Each name stands for a flat space through zero: a line, a plane or more. A row that begins with a name and a colon came from that space; any other row is followed by the name of the space it lies nearest, among the names in its block.
z419-z19: [ 10  14   7  38   9 -15   5 -28   8 -26  33 -22 -17   6 -22 -16  27  -2
 -56  16]
z419-z19: [-27  16   3  17   1  27 -18   8 -28  27   0 -26 -13  13   3   5  -3 -25
 -46  20]
z419-z19: [ -4  21  -3   9 -12 -14  -4  -8  -5  -8   1  -7  -8  16 -18  -2   7  -2
 -35   6]
z197-z24: [ 22 -18   6 -35   1   0   7 -26   2 -23  37 -10  19   3   8  10  -7  -2
  11 -13]
z784-z667: [ 42   2   2  29  39 -15   3 -12 -10  12  16  28  37  18  65  79  -3 -13
   3  -8]
z197-z24: [  3 -30  -5  21  -1   3  10  27  -5  18  28  19  21 -21  16  14  -3  19
  26 -28]
z993-z361: [ 18   2  14  -1  27 -19  15  14 -14  15  14  13   5  20  62  35 -39   2
  14 -11]
z197-z24: [-17   2  -3  39   4   8   4  27  -3   8  14   6   0  -3   1   1   0   7
  -8 -11]
z784-z667: [ 50 -28   3 -28 -10 -31  23 -31 -13   1 -21  46  15  -6  15  49  29   9
  46   0]
z784-z667: [ 12 -44  -3 -21 -13 -22  20 -29  21 -11 -19  23 -15 -29  31   6  -3  17
   1   4]
z419-z19: [ 20 -25  -9  28  30   0 -10  11  49  10  13   2  17 -48  13 -26  -4  12
  16 -11]
z993-z361: [ 43   2  15 -35  28  -9   9 -30  42 -19 -12   8  -6 -20  -5 -11   8 -10
  16  10]
z419-z19: [  6   8   0 -26 -27  21  -7   1 -15  26   7   5   3 -13 -50  18  24 -22
 -32  -3]
z419-z19: [ -8 -33 -12  -1  -6  21 -16   1   4 -43   2  10  13  -5 -25 -37  10  -6
  13  -1]
z993-z361: [ 38  26  -8   6  13 -29 -11  -9  25  11  -5   0  25  -4 -10   9  12   6
  16  -5]
z993-z361: [ 18 -27  -6   4  -3  -3   5   2 -11 -35 -14  41  22   5 -19  -5  32   9
  65  -5]
z784-z667: [ -3   5   4 -31 -24  29  22  -6  15  18   3  31  -7 -32 -30  51  20 -17
 -43 -19]
z784-z667: [-20  15 -12  47  13  -6 -21  45   7  62  -2 -17   0 -15  34  -4 -34  10
 -24  -5]
z993-z361: [-18  -8   7 -14 -16  13   4  25   4  27  24 -20 -22 -29 -23 -33 -16   6
 -26  -9]
z197-z24: [ 20  33  23 -15  40   3  -6  49   4  48   8   1 -10   0  16  -4 -49 -23
 -12  -6]
z419-z19: [  9 -36 -14 -52   4  46 -13 -15  65 -24 -28  41  16 -59 -18  -1   2 -29
  -2 -12]
z784-z667: [-27  -9 -10  37   4   9  -6  34  -8  22  -1   5   3  -4  28   3 -18   9
   1  -9]
z993-z361: [-25   6 -15  31 -20   7 -19  17 -48  26  21 -19  22  27   9  26  -2   0
 -17  -6]
z993-z361: [ 19   1  -1  -3   4  -7 -20 -14 -14  32   9 -33  16   0  10   4   3  -4
   4  13]
z993-z361: [ -7 -29 -28  24 -32 -26   0   5   6  -9 -46  31  12 -17 -16 -18  32  41
  62  -3]
z993-z361: [-25 -13  -2 -14 -29  -1  31  14  27 -13  11  28 -24 -26 -10   0 -16  18
 -32 -30]
z419-z19: [ -8 -35  13 -22   1  34  14 -19 -13 -51  16   5  -7   4 -11 -15  15 -13
  17   6]
z197-z24: [-26 -38  -6  39 -13   8  29  -3  10  -9  24   8  -4 -28  17  10  17  32
   5 -18]
z993-z361: [ 25   4  17 -33  23  15  14 -21   1 -22  23  18  13  15  22  47 -11 -29
 -12 -10]
z993-z361: [-12  26 -19  47  -3 -28 -15  19   4  18 -27  -5   6  10   1  -9   3  23
  12   2]
z784-z667: [ -6 -57 -11  13   7 -12   7  21   7 -10  10  27  12 -14  68  -1 -44  24
  26 -23]
z784-z667: [-22   6  -5  53  16  -1 -11 -20 -12 -39 -19 -16 -11  33  14 -17  18  -4
 -10  33]
z197-z24: [ 30 -34   6  11  18   4  -4   9 -12  54   4  25  -3 -33  40  32  -6 -22
 -37  10]
z197-z24: [ -1  -6  -2  31  10  13   1   5  -1  22 -18  27  -6 -17  11  30  18 -15
 -26   9]
z197-z24: [ -2 -16  23  -2   3 -20  28  10  -2  -1  26 -12 -46  -8  13 -39 -26  16
 -24   5]
z419-z19: [  5 -21 -24  -3 -27 -48 -28 -35   2 -41  31 -53  15  18  -3 -55 -17  26
 -16   4]
z197-z24: [ 13  21  14   7   8  -4   5  52 -29  26  -6  29  -5  13 -24  -5   0  -5
  24  -6]
z197-z24: [ 31 -29  -2 -17 -10 -22 -14 -29 -25 -30  23  -2   6  17  -4 -12   1 -15
 -34  15]
z419-z19: [-36  -9   7 -12 -15  17   3   2 -46 -35   0 -11 -15  42   3 -17 -11  -6
   8  11]
z197-z24: [ 28  14  12   0  49  26  10  36  31  34  -7  60  15 -27  30  58 -18 -29
   1 -24]
z419-z19: [ 20  -1  -8   6  18 -11  -7 -20  46   2  -5   0   8 -27  15   4  -1   0
 -14   0]
z784-z667: [-37 -42  -6  42  -5   5  13   6  -5  10 -29  16 -33 -23  45  -3  -1  14
 -15  18]
z993-z361: [  2   1   4 -13   4   7  12  10  15  -8  -1  24   1  -7  -4   8  -5  -1
   9 -15]
z419-z19: [-47  45 -11  66  -4 -35 -11  75 -33  27 -24  -4 -16  48  18 -28 -42  30
   6  -4]
z784-z667: [-22  54 -25  -1   4  -1 -27 -82  45 -88  -9 -54  32  51  -5  10  12  -7
 -16   8]
z784-z667: [  0  19  21   0   7  25   0  13 -43   5   9 -16  -7  25 -38 -14  26 -17
  23  16]
z784-z667: [  9  17   4 -37 -17   1  -2  23  19  39  11  -6  -9 -31 -42 -16 -12  -2
 -24 -16]
z197-z24: [ -5  16 -18 -29 -13 -13 -16 -50  33 -73 -31  -7   8  25 -20 -17   5  -4
  -3   9]
[ 21 -61   5 -43  -2  24  -3 -51 -17 -29 -27   3   5 -14  -1 -12  40 -14
  58  33] : z993-z361
[-14   1 -13  22  -2 -10 -17  53   0  58  -2  -9  10 -16  22 -13 -36  22
  16 -18] : z784-z667
[  2 -52  12 -51 -26  -6  22 -22   4  27  27 -25 -31 -46  24 -12 -24  14
 -28   1] : z993-z361
[-25  14  -7  15 -18  20  -9  16 -18 -43  -4  11   2  26 -62 -27  28  -8
   3  -1] : z784-z667
[-26  25 -14  35  26  22  -7   6  53  -8 -22  16   2 -13  21  21 -12 -11
 -35  -9] : z197-z24
[  4  11  31 -26  19 -14  29  17   9 -40  77 -28 -21  21   3 -46 -54  12
 -11 -26] : z197-z24
[-44  51  36  -4 -15   4  39  24 -54  18  15 -20 -63  47  -4  13 -20  -5
 -52   9] : z419-z19
[ -9 -38  14 -19 -20  23  30  19  -7  28  -2  35 -34 -44  -8   8   6  -2
 -19  -5] : z784-z667
[ -7   6  -4 -15 -21  -5   1  -3  31  12 -12  -2 -27 -32 -31 -21   0   1
 -49   2] : z784-z667
[ 14  -3  11 -49   5  -8  -3 -45  11 -25  27 -43  -7   9  14 -16 -25 -11
 -27  11] : z197-z24
[-28  35 -17  25 -11 -23  -8  -1  24  37 -23 -24 -12  -5  25  16 -20  17
 -44   1] : z993-z361
[ 53  38  -4 -20  25 -41 -28 -11  25 -27  33 -22  41  30 -13 -18 -24  -6
   4 -14] : z784-z667
[ -1  31  25  18  44  52  33  22  17  13  37  27  11  -9  11  67   7 -22
  -1 -32] : z197-z24
[ 21 -25   6 -44 -12   9   5 -15  18  10  15  -7  -1 -39 -25 -14   9  -1
   4  -4] : z993-z361
[  2  15  24 -45   4  -3  29   4  14  19 -19  -7 -26 -12   0 -11 -11  15
  49  -1] : z197-z24
[ 11  -8   4 -27 -28 -14  13 -26  -6   3 -36   7 -22 -13 -33  -8  38   8
  17  22] : z784-z667
[  8  26 -26 -21 -27 -47 -24 -15   6  20 -34  -9  20  17  16  22 -22  12
  -7  -3] : z419-z19
[ -3  -4   2  -2 -11  -3 -13 -13 -30  -4  43 -47   5  20  -6 -19  -5  -1
 -20   6] : z197-z24
[-19  37 -36 -12 -25 -10 -26 -19  40 -25 -13 -20  42  14 -18  11  -7  16
  11 -27] : z784-z667
[ -3  21   8 -14   3   8   8   1  10  24 -14   6 -14  -8   6  27  -7 -12
 -24   0] : z419-z19

Each name stands for a flat space through zero: a line, a plane or more. A row that begins with a name and a colon came from that space; any other row is followed by the name of the space it lies nearest, among the names in its block.
z928-z315: [  6 -25   6   1  13 -16   8 -23 -15 -22  12  15 -33   5  15  11   5  13
  -8  -2]
z187-z49: [ 22  27  16  11 -24  25  -6   8 -24  16 -19  17  -9   9 -20 -14   5 -30
 -30   1]
z187-z49: [-13  18  -8   7  -9   7 -35   0  14 -10 -35 -11  31   3  14  23   9 -13
  31   4]
z537-z759: [ 34 -16   6   9  20 -11  -2  36 -21  16  20   2 -11  -4   6 -17 -34  30
 -10   8]
z275-z699: [-51  47 -11   0 -27  40 -11   6  15  24 -37 -32  85  11 -47 -10 -20 -59
  91  38]
z928-z315: [-16 -10 -12  13 -50  26   6  18   8  47  48 -15  28  -4 -26 -47 -33   3
  25  38]
z928-z315: [-29  17 -19  -9  16 -22   1  24  12  38  -7 -19  27  -6   1  -2 -17  30
   5  19]
z537-z759: [  7  19  20  19 -37 -19  27 -18 -70 -19 -10  26   2  39 -11   8  -7 -17
  60  60]
z537-z759: [-31 -25 -14  19 -35  51 -56 -40  37   4   1  -1 -11  -7  14   3  20 -22
 -18 -10]
z187-z49: [-22  18 -19 -11   0 -24  -9   6  35 -14 -20 -21  38  -8  23  28  21  16
  26  -6]
z275-z699: [-18  -2 -13   4 -18  -8 -14  -9  18  -9  -1  -7  15  -1  20  16  13  11
  18   7]
z275-z699: [-24   6  -2   2 -10  19   7  -1  -2  -4   0 -20  51  11 -31  -9 -28 -34
  92  33]
z275-z699: [-17  25   4 -20  34 -10  35  13 -14   8 -16 -14  34   8 -37  -7 -27 -18
  49  17]
z928-z315: [ 54  35  26  42 -25  30 -45  40 -63  25 -42  23  -1  23  -8 -11 -29 -27
  -6  32]
z537-z759: [-27  24 -11 -14  14  -8  -9 -10  21   9 -35  -3   0  -5   8  21  27   2
 -33 -18]
z928-z315: [ 18  29  13   2   0   8  -2  10 -18   0 -30   9   0   8 -11   3   6 -23
 -12  -6]
z275-z699: [ 41 -17  13   1  34   0  -2  22 -15  22  14  17 -52 -11   4 -19 -12  23
 -82 -27]
z928-z315: [ 32   7  21  12  -7  12  -6  -3 -31 -16 -15  20 -19  12  -4   3   5 -23
 -10  -4]
z187-z49: [ 14 -11   5  13 -35  13  -5 -10  -3 -12  17   8  -8   3   5  -5  10  -7
   1   1]
z928-z315: [-24  25 -15  17 -57  60 -49   6  33  66 -13  -4   7 -11 -14 -28  14 -23
 -64  -3]
z537-z759: [ 47 -23  17  10  28  11   9  44 -32  21  34   1  -9  -3 -22 -40 -58   7
   4  10]
z928-z315: [  1 -42 -10  10   3  24 -63 -32  52 -48  -4  -5 -18 -18  50  34  34  -2
 -13 -48]
z537-z759: [ 16 -51   6  24  -2  51 -21  11  -9  36  51   1 -23  -7 -21 -51 -54  -6
  -8  13]
z537-z759: [-30  64  10 -13  12  -4  10 -25 -30   4 -78  15   5  25 -25  28  24 -44
  -3  10]
z537-z759: [ 44 -21   4   4  12 -16   3  37   0 -15  29  -7   4 -11  16  -9 -19  28
  10 -10]
z275-z699: [ 13  10  -2  22 -60  12  -2  24 -16  51  27  10  -4   2  -8 -36 -10  16
 -35  30]
z928-z315: [ 42  37  27 -12  42 -17   7   8 -27 -52 -60  11   1  12   1  36  19 -31
  10 -31]
z187-z49: [-10   9 -11 -13 -43   0  38   9  27  19  39 -11  19 -12 -19 -28  14   6
 -10  -4]
z187-z49: [  3  14   4 -11  24 -22  16   4 -13   1 -15   6  -9   3  -1   8   3   9
 -16  -4]
z275-z699: [ -7  10  -5  -2  21  24 -34   8  22  15 -29  -9   4 -10  -1   4   1 -14
 -25 -22]
z537-z759: [  1 -24 -13  -3 -16   3  -9  -4  45 -25  27 -15  11 -18  22   5  20  12
   6 -27]
z187-z49: [-20  52   2   1 -39   8   8  -7 -12   5 -38   2  33  18 -23   6  18 -37
  28  23]
z275-z699: [ -2  46  20 -27  10 -20  69 -11 -35 -11 -24  13   4  19 -44   0  15 -34
   9   2]
z187-z49: [-63  -8   0   5  -5  10  15 -55 -30 -15  -8  -3  26  33 -30   9 -28 -42
 114  64]
z187-z49: [ -2  12 -13 -17 -25 -36  30   4  27 -15  17  -7  14 -11  18  10  36  30
  -9 -14]
z275-z699: [  9  -7   9   7 -22  19  -4 -22  -4 -22   2  10 -11   5  -3   2  15 -25
   3  -8]
[ -2  12   1  22 -42  26 -12  11 -22  57   8  12  -9   7 -18 -33 -17  -3
 -33  33] : z928-z315
[-34  48  -9 -26  28 -32  39  28  -7  34 -25 -20  48   5 -31  -4 -21   6
  35  28] : z275-z699
[ -2  16   5  -2  -2  -1  10  -2 -14   5 -12   6   0   7 -11   0   2 -10
  -2   7] : z187-z49
[ 30  32  22  10  21 -18  -2  13 -61   9 -44  29 -28  22   0  12  -7  -1
 -30  16] : z928-z315
[  4   3  10  -8  16  10   3 -19   0 -25 -18   6 -10   3  -7  12  15 -28
  -3 -23] : z275-z699
[ 33  18  11  -1  18 -36  15  29 -30 -13 -13   5   5   7  10  11  -8  19
  11   7] : z537-z759
[-30  -2  -9   3 -33  44   5   0  18  37  27 -18  31  -4 -42 -41 -23 -30
  29  20] : z187-z49
[-13 -18  -8   0  16   4 -23 -12  22 -24  -5 -13  13  -4  16  18  -1  -3
  35  -7] : z275-z699
[-26   9 -17 -17  -2   0  18  16  33  27  15 -23  30 -15 -17 -18  -5   7
   4  -2] : z187-z49
[-16 -10  -8 -30  28 -30  45  -2  26 -32  21 -23  29  -9  -5   7   1  10
  52 -12] : z928-z315
[ 38  64  30   1 -22  30  14  22 -36   7 -45  16  12  16 -47 -15  10 -64
 -15  -7] : z928-z315
[ 10  -1  -2  -5  19 -23  17  34  -3 -18  11 -25  50   0  -4  -1 -35  11
  85  21] : z928-z315
[-43  19 -20 -22  13 -25  27  11  16  43   2 -16  19  -7 -12  -9  -6  27
 -11  14] : z928-z315
[ 18 -35  11   7   9  16  -8 -18  -3 -35  16   5 -17   1   5   2  -6 -15
  19 -12] : z275-z699
[-7 -1 -1 -4  0 -4  9 -5 -1  6  5  2 -7  0 -3 -3  2  4 -9  2] : z928-z315
[ 18  21  18  21   3 -21   3  11 -75  19 -24  27 -17  30  -3   2 -28   7
   7  52] : z537-z759

Each name stands for a flat space through zero: a line, a plane or more. A row that begins with a name and a colon came from that space; any other row is followed by the name of the space it lies nearest, among the names in its block.
z892z890: [-24  -5 -16   4  23 -34 -22  12  43  19  28 -38  39   0 -26   8  12  14
  10  20]
z799z164: [ -2   8   5  -3  -1 -10   3   2  -8 -13   1  -2  -3  24   1  -5  10  -2
  13   8]
z954z393: [-37 -13  -6   5  17 -39  18  19  -7  30  46   1  38 -26  36  26 -24  31
   8  16]
z612z129: [ 18   6 -21   7  18   3   9 -15   4  -2 -14   1   0  -7 -21  26  -8 -45
 -42  -2]
z507z51: [  6   8 -12   1 -10 -30   5  -6  16 -36 -29 -51  23   4 -33 -22  17  -6
 -25   5]
z892z890: [ 28 -27 -11  -7  12  38 -22 -32 -22  39   2  13 -19   4 -31  24  20 -28
 -12 -12]
z612z129: [ 23 -35  14  28  10 -31  20 -16 -15 -12 -21   3 -10 -30 -68   6  20   9
 -34  24]
z507z51: [ 14   1  20 -10  -8 -30   4   9  23 -25  -3 -36  12   0  23 -33  34  12
 -31 -10]
z954z393: [-18 -17   8   6 -22 -11   2 -13  20  -2   5   9  23  -6 -15 -23  11  40
  11 -16]
z892z890: [ -3   2  30 -19 -32  18  36 -10 -58 -32 -10  12 -21 -13  72 -11 -20  14
 -31 -19]
z507z51: [ -8 -27  31  -5 -22  33  -8 -23 -37  -5  -5  13 -28   0 -12 -10   4  38
  11   1]
z507z51: [  8  -2  21 -29 -11  13 -10 -14 -32  -2  14   1 -41 -21  15 -13  48 -10
 -15 -25]
z892z890: [ 23 -18   6  -4   1   3  11  -4 -62   6 -11  -4 -15  14   7  11   3  -6
   3  17]
z799z164: [ 29  -5  28   0  16  20  14  -2 -26 -14 -10  12 -18  52  42  16 -17 -10
 -21  18]
z799z164: [ 32 -33 -26  29   5 -15  18  -8  -3  28 -24  11  39   9 -32  12 -17   1
   0   7]
z612z129: [-18  14   1   0   7 -28 -12  17  41 -18   6 -39   7 -29 -17 -13  15   8
 -15   9]
z892z890: [-29  26   5 -22 -40   6  24  -5 -32 -38  -6   0  -4  -8  50 -22 -16   8
  -2 -25]
z799z164: [ 37 -44  17  -1  16  -9  -7 -11 -32  17  -2 -28  -3  15 -17   7  34   8
 -22  22]
z892z890: [  7  17 -24  18  18 -27  -3  29  18   7  -6  -2  14  26 -27   5  -5 -16
  46  28]
z954z393: [  5  23  -9 -23 -18  30 -12 -16 -21 -10  -9   5 -36  -6  -5  -9  22 -37
   1 -29]
z612z129: [  0  -4 -13   8 -11  23   5 -21   5   3 -16  20  -8 -48 -25   6 -16 -10
 -30 -24]
z799z164: [ 25  31  21  -6  32  11   5  28  23   7  26  51 -38  12  70  15   2 -43
  -9 -14]
z954z393: [ 17  11  17  12  15   6  11  21  16 -19 -16   2   1  43  37   3 -34   1
  -7  23]
z954z393: [ 23  -7   9  10  -7  10  -4   2   7 -13 -30  -8   4  41 -11 -17  -5  12
  12  12]
z507z51: [  3  -6 -32  15  13   5   1   3   6  36   2  17  23  -2  -9  26 -29 -12
  14   2]
z954z393: [ 56  13  16   4  50 -38   5  39  13  14  19  22 -33   9  25  12  47 -52
  -8  12]
z507z51: [ -4  -7   5   1   4   0 -14  -4   8 -17 -15 -47   3  -3 -29  -3   0  12
 -24  22]
z799z164: [  7  13  -6  -8  -4  -8  19   8 -27  -6  -3   0  -1   3  34   3  -8 -17
  -2  -4]
z799z164: [ -8 -14   1   1 -11  -7  -9 -14  -6 -12 -11 -27   9  12 -41 -12  15  20
   7  13]
z892z890: [ 10  -1   4  21 -13  24  21  -4  14 -14 -32  31  -3 -21   5  -3 -45   8
 -25 -12]
z507z51: [ -4  43 -30 -10  42   4 -10  10 -31   2  13   1 -48  -7 -24  51   2 -84
   5  27]
z612z129: [-30  13  -3  17 -12 -21   3  24  41 -11  -2   1  10 -57 -17 -19 -17  30
  12  -1]
z892z890: [ -2  14  -2  -6  -4 -26   0  45 -29   2   0 -27   7  23  31 -16  -4  15
  62  31]
z507z51: [-24  28 -39  25   9  -8  10   0   4 -23 -25   0  13  26 -60  24 -44 -26
  30  36]
z799z164: [  7  13 -10   1  17   4  -4  -6  17   2   5  12  -4  18  -8  15   5 -33
  -7  -4]
z612z129: [-26  50  -8  -4  36  10  -6  18  67 -24  17 -19  15  30  47  27 -46 -33
 -37  11]
z612z129: [ -1  43  -3 -11  14   5  15  27 -37 -14   5  16 -38   2  46  20 -21 -44
  13  13]
z507z51: [ -5 -17   3 -21  16   0 -40   1  27  37  40 -34   8 -20   5   1  41   8
 -14 -11]
z799z164: [ 33 -23  32 -12  13  22 -47  -8  39   8   1 -31 -38 -38 -31 -19  61   2
 -52 -13]
z799z164: [ -2 -31   6  -9  -7  11  -1 -30 -55 -12 -16 -50   6  22 -20  10  -3  18
 -24  27]
z612z129: [-27  19 -13 -51 -20  28 -53   1  33  25  38 -46  24  28  51 -28  30   6
  26 -42]
z799z164: [ 36  12  -1 -18  29  25 -10   9  13  28  17  11 -35 -48  50  23  12 -57
 -63 -32]
z612z129: [-24   7  25  -5  -1  24 -13   0  37 -21   7 -11   2  14  28  -7 -23  28
 -19   1]
z507z51: [ 8  0  5  2  4 -8  7  7 -6  1  2  8 -2  9 12  1  3 -2  5  4]
z612z129: [-22  21 -42 -18 -33   1 -24  18  29  33  11 -12  33 -25  13 -33   7   7
  55 -43]
z954z393: [ 26 -22   3  12  24 -30  -3  21  -3  18   0 -24  13  11 -10   6  13   8
   6  33]
z954z393: [ 35  -8 -21  20  11  41 -26   1   7  18 -43  -4  -9  27 -52  11 -26 -18
  19  24]
z892z890: [ 30 -28   6   8  -2  32  21 -15 -45  14 -23  21 -10  -9  21  20 -36   0
 -31   0]
z507z51: [ 25 -18 -10  19  11   2  13   7  -8  15 -21  -1  16  -1   1  17 -34   0
 -14  18]
z954z393: [  6   6  -2  -7  -5   0   2   4 -18   3   1   5  -4  15  13  -4   6  -7
  20  -3]
z612z129: [-58  35   3  -5  33  -5  -9  13  64  -3  56  11   3 -28  29  29 -20  -8
 -24  -3]
z892z890: [ 10 -16 -15  12  11 -13  -6  28 -17  28  -8 -27  22   9  -4   8 -22  18
  35  38]
z954z393: [ -4  21  14   4  17   7   2  -7  58 -16  15  38 -29 -44  -1   7  10 -28
 -54 -30]
z892z890: [ 21 -32  11 -12   2  21  14 -38 -65   9   0   7 -19  -1   7  26   9 -14
 -45  -5]
z954z393: [  8 -11  12  12  17 -21  11   6   8 -10  -3 -15  11   4  -1   7  -5   9
 -26  23]
[ -3  -2  -9  11  17  19  11  -7  -1  14   5  29   9  20  15  34 -42 -11
  -7   7] : z799z164
[ 10 -29  34  -8  -2  28 -14 -11 -18  -5  -8 -28 -20  -9   7  -4   3  30
 -35  11] : z799z164
[-67  43 -37  -1 -35 -25  -3   6  32 -21   7  -1  25 -27 -38 -27  -4  11
  59 -19] : z799z164
[ -4   8  -9   5  16 -10  18  10 -15  12  15  24   4   5  25  25 -22 -15
   9   9] : z954z393
[-38  -3  28 -29 -49  -1  20 -28 -49 -50  -3 -31  -7 -30  28 -31  10  39
 -34 -21] : z892z890
[-14  26   3  10  29 -21   1  20   1 -29   0 -14 -13  36 -20  18 -10 -16
  21  51] : z507z51
[-15   3  13 -18 -33  22 -12  -8  -8 -13  -5  -9 -15 -20  10 -30  11  23
   5 -24] : z892z890
[ 57 -14  19  10  26  10 -15  15  49  30   1  28 -24 -24   9  -3  27 -18
 -33 -19] : z799z164
[  1  -4 -20 -25 -48  21 -43  -6  31  10 -20 -61  30 -11 -11 -58  29  27
  14 -42] : z612z129
[ -9  -3 -11  -5  28 -12  -7  -3  -4  14  20 -24 -11 -62 -21  32  10 -24
 -47   8] : z954z393
[-38  -6 -39 -11   4   9  -7 -36 -31  11  11 -33  24  -4 -38  39 -18 -16
 -15  10] : z799z164
[-15 -12 -11 -10  -9   3 -24   5  -5  27  12 -26  11 -20  -9  -8   9  22
  24  -1] : z954z393
[ 26   5  40   4  19 -18  18  31  -3 -13   8  23 -26  15  52  -4   8   2
  -3  15] : z892z890
[ 25 -11  40  -7  -5 -11  15   2 -55 -26 -10   0 -40  10  14 -14  31   7
  -4  16] : z892z890
[ -6   1  29 -24 -14 -32   3  18 -14 -18  18 -38   9  14  56 -33  34  32
   5   0] : z954z393
[-36 -15 -31  11 -28  -9  -3 -26  -5  -8 -20 -32  41  -5 -70  -8 -14  31
  20   9] : z799z164
[ -9  -6 -20   0   2   0   9  -8 -21  13   3  -3  16  -8   1  20 -19  -6
  -4   2] : z799z164
[ 38  -5   9   3 -23  30  33 -17 -58 -33 -58   3 -37 -35   8  -3 -27 -18
 -57  -7] : z507z51
[ 19 -33   0   8  10  19  -4 -11 -14  28  -5  -1   3 -10  -6  20 -14   8
 -21   7] : z892z890
[ -1  11  -8   8 -16   8  13 -19   0 -25 -25  18  -8  -5 -31  -6  -6 -14
  -9 -12] : z892z890
[-35 -12 -19 -18 -40   6  -8 -17 -39  16   8 -16  21 -10  -9 -16   5  32
  42 -17] : z954z393
[ -2 -11   7 -16  -2 -17  -5   3 -32   6  14 -29  -5 -16   5  -5  29   9
   0   6] : z799z164
[-10  10 -12  20   9   7  20 -12  21   8   9  69  -3 -12  -8  24 -25 -21
   0 -19] : z954z393
[-13  10  26 -16  -2 -16   5   1  15 -29  16 -20  -8 -22  30 -14  22   7
 -43 -12] : z954z393
